Here is a tiny trained network, its code and every weight. The questions are about switching its units off for an input and a class, where a switched-off unit gives its printed mean instead of its output.

import numpy as np


def w(rows, s, z=0):
    codes = np.array(rows[::2]) - 128.0
    scale = np.full(codes.shape[1], s)
    scale[-1] = z or s
    return codes * scale


def f(y):
    return y / 2 * (1 + np.tanh(0.7978845608 * (y + 0.044715 * y**3)))


def log_softmax(a):
    a = a - a.max(-1, keepdims=True)
    return a - np.log(np.exp(a).sum(-1, keepdims=True))


def net(x, mask):
    res = np.array(x, float).reshape(1, 5) / 4 @ E
    y = f(res @ A[0][:, :-1].T + A[0][:, -1])
    res = res + np.where(mask, y, B[0][:, -1]) @ B[0][:, :-1]
    return log_softmax(res[-1] @ U[:, :-1].T + U[:, -1])


A, B = {}, {}
E = w([
[90,51,254,10,108],'x0',
[77,207,231,241,98],'x1',
[149,133,134,130,149],'x2',
[134,128,132,128,139],'x3',
[207,25,148,219,52],'x4',
],0.0079)
A[0] = w([
[82,220,119,66,85,51],'N1',
[74,47,202,84,186,106],'N2',
[24,176,169,185,187,8],'N3',
[117,114,40,66,132,35],'N4',
[127,164,196,65,133,106],'N5',
[207,53,149,185,127,132],'N6',
[109,221,112,81,169,4],'N7',
[57,251,87,85,162,57],'N8',
[169,199,30,190,162,76],'N9',
[192,167,98,203,149,152],'N10',
[113,182,82,177,149,36],'N11',
[115,253,154,52,238,76],'N12',
[203,165,48,161,189,82],'N13',
[79,168,15,197,174,128],'N14',
[148,78,248,71,89,187],'N15',
[215,20,197,220,59,148],'N16',
[84,68,41,70,96,188],'N17',
[47,179,184,202,73,72],'N18',
[83,187,15,227,135,71],'N19',
[148,194,229,203,79,31],'N20',
[58,194,228,224,149,50],'N21',
[212,112,155,169,52,114],'N22',
[156,151,205,78,92,92],'N23',
[149,92,53,255,131,111],'N24',
[39,201,189,211,114,58],'N25',
[61,222,131,71,174,81],'N26',
],0.0079,0.0038)
B[0] = w([
[90,205,96,178,82,161],'N1',
[115,133,213,96,183,204],'N2',
[203,129,58,99,179,179],'N3',
[191,155,80,85,188,166],'N4',
[51,122,150,188,113,171],'N5',
[149,156,2,102,134,190],'N6',
[139,171,17,163,114,165],'N7',
[76,178,16,163,48,210],'N8',
[103,71,227,54,151,221],'N9',
[89,156,163,92,89,200],'N10',
[94,122,191,195,83,166],'N11',
[82,136,49,156,29,221],'N12',
[167,118,224,61,191,193],'N13',
[108,118,226,164,90,223],'N14',
[8,183,205,238,59,247],'N15',
[57,185,46,135,96,254],'N16',
[235,26,212,57,207,197],'N17',
[209,55,115,8,206,212],'N18',
[71,155,251,178,105,232],'N19',
[191,107,78,69,227,209],'N20',
[231,54,123,48,228,233],'N21',
[85,191,1,189,18,183],'N22',
[62,86,149,161,138,164],'N23',
[45,200,176,159,47,212],'N24',
[230,132,172,58,139,221],'N25',
[83,194,60,197,79,201],'N26',
],0.0069,0.0082)
U = w([
[88,105,217,204,51,149],'0',
[133,128,97,214,29,162],'1',
[255,63,118,91,142,3],'2',
],0.0089,0.002)

Each question gives the input, the list of numbers given to net, and the class t.
The units are the neurons (one row each of A and B). Each row of codes is followed by its name. A weight is (code - 128) times the scale printed after its matrix; where a second scale follows, it is the last column's (A, B and U).
mask holds one flag per neuron, in row order. A switched-off neuron (its flag False) gives its mean, the last column of its row in B, instead of its output. The means were averaged over made-up inputs and are rounded, as every weight is.
A unit's drop is (log p(t) with every unit on - log p(t) with that unit switched off) / (log p(t) with every unit on - log p(t) with every unit switched off).
The circuit of an input: a set's keep is (log p(t) with only the set's units on - log p(t) with every unit switched off) / (log p(t) with every unit on - log p(t) with every unit switched off). Starting from the 12 units with the biggest drops (on a tie, the unit counted first), units are removed one at a time, each time the one whose removal leaves the highest keep (on an exact tie, the one counted first), for as long as the keep stays at least 0.8.
units of the circuit, in order: the units of the circuit, biggest drop first
unit that matters most: the unit with the biggest drop
top k neurons: the k neurons with the biggest drops, biggest first
drop when u is switched off: that unit's drop, to one decimal
input [-5,-1,2,2,5], class 0: units of the circuit, in order => N9, N24
input [4,7,-3,2,8], class 1: units of the circuit, in order => N16, N22
input [-2,4,6,-4,3], class 2: units of the circuit, in order => N15, N20
input [-5,-5,-3,-3,-5], class 0: top 3 neurons => N14, N9, N19
input [-7,5,2,-3,1], class 0: units of the circuit, in order => N19
input [4,-8,-8,7,-8], class 1: top 2 neurons => N12, N26
input [-3,7,-7,5,6], class 2: top 2 neurons => N18, N21
input [1,-3,-5,7,-4], class 1: top 3 neurons => N21, N18, N25
input [5,6,2,1,-3], class 2: top 2 neurons => N21, N18
input [8,-6,-3,-5,-5], class 0: drop when N15 is switched off => 0.2
input [-5,-1,0,-2,-5], class 0: drop when N19 is switched off => 0.6
input [-6,-5,-1,-1,-1], class 0: drop when N24 is switched off => 0.1
input [1,4,6,7,-1], class 2: drop when N24 is switched off => 0.0
input [-2,4,6,4,-1], class 2: unit that matters most => N15
